M =
17 11 12 36 39 27 46 16 27 41 5 15 -33 -19 -31
13 24 -19 3 -10 24 4 -14 11 6 -22 25 34 44 10
-1 22 -22 28 4 13 47 -20 15 28 32 42 -7 21 -34
7 10 -19 -6 -15 24 -11 -26 7 -8 -38 -23 25 0 19
11 -27 26 -18 2 1 -50 16 -7 -24 -39 -37 -7 -20 34
Rows and columns are counted from 0.
(0, 0) -> 17
(0, 4) -> 39
(2, 5) -> 13
(3, 8) -> 7
(0, 2) -> 12
(2, 3) -> 28
(3, 12) -> 25
(2, 1) -> 22
(3, 3) -> -6
(0, 11) -> 15
(3, 14) -> 19
(1, 1) -> 24
(4, 6) -> -50
(2, 4) -> 4
(4, 5) -> 1
(1, 6) -> 4
(4, 11) -> -37
(4, 13) -> -20
(0, 5) -> 27
(1, 0) -> 13
(3, 11) -> -23
(3, 9) -> -8
(0, 6) -> 46
(1, 4) -> -10
(2, 6) -> 47
(4, 4) -> 2
(1, 3) -> 3
(2, 2) -> -22
(4, 14) -> 34
(1, 9) -> 6

B =
7 13 -8 -16 -11 0 -7 -17
3 2 -4 -7 6 -8 -4 1
5 14 -8 -17 8 -12 -14 -10
17 -15 -12 -15 -6 -20 7 12
9 5 -7 -12 -16 0 1 -12
9 29 -16 -31 8 -14 -27 -27
8 15 -9 -17 -11 -1 -8 -20
24 -17 -19 -29 9 -42 0 21
29 -27 -20 -28 -13 -34 11 21
Rows and columns are counted from 0.
(0, 0) => 7
(1, 6) => -4
(2, 3) => -17
(2, 6) => -14
(6, 1) => 15
(4, 6) => 1
(3, 7) => 12
(5, 4) => 8
(1, 4) => 6
(3, 1) => -15
(3, 6) => 7
(5, 3) => -31
(0, 7) => -17
(7, 1) => -17
(8, 4) => -13
(3, 5) => -20
(4, 0) => 9
(7, 0) => 24
(6, 2) => -9
(7, 4) => 9
(4, 2) => -7
(1, 7) => 1
(3, 4) => -6
(4, 4) => -16
(7, 6) => 0
(1, 0) => 3
(0, 6) => -7
(2, 1) => 14
(8, 3) => -28

X = [3 7 6 4 5 7 0 0 1 3 3 6 6 7]
X[0] -> 3
X[8] -> 1
X[2] -> 6
X[-2] -> 6

A =
array([[ -4,  25,   0,  11, -23,  13,   3,  32,  20],
       [  0,   8,   8,   3,  -7,   8,   3,   4,  37],
       [-10,  22,  -2,   7, -14,  14,  -8,  18,  16],
       [-12,  16,   1,   3,  -4,  12, -13,   2,  19],
       [  9,  22,   7,  12, -31,  11,  21,  43,  36],
       [-11,  24,  -3,   7, -15,  15,  -9,  21,  13],
       [-10,   8,   4,   0,   3,  10, -12, -11,  26]])
A[0,0] => -4
A[4,7] => 43
A[4,0] => 9
A[6] => [-10, 8, 4, 0, 3, 10, -12, -11, 26]
A[5,7] => 21
A[2,7] => 18
A[3,2] => 1
A[0,3] => 11
A[2,0] => -10
A[1] => [0, 8, 8, 3, -7, 8, 3, 4, 37]
A[:, 8] => [20, 37, 16, 19, 36, 13, 26]
A[3,0] => -12
A[1,2] => 8
A[1,7] => 4
A[0,6] => 3
A[0,8] => 20
A[5,3] => 7
A[:, 2] => [0, 8, -2, 1, 7, -3, 4]
A[1,5] => 8
A[5,5] => 15
A[0,5] => 13
A[6,3] => 0
A[6,0] => -10
A[2,4] => -14
A[2,6] => -8
A[0,4] => -23
A[6,1] => 8
A[3,6] => -13
A[5,1] => 24
A[1,6] => 3
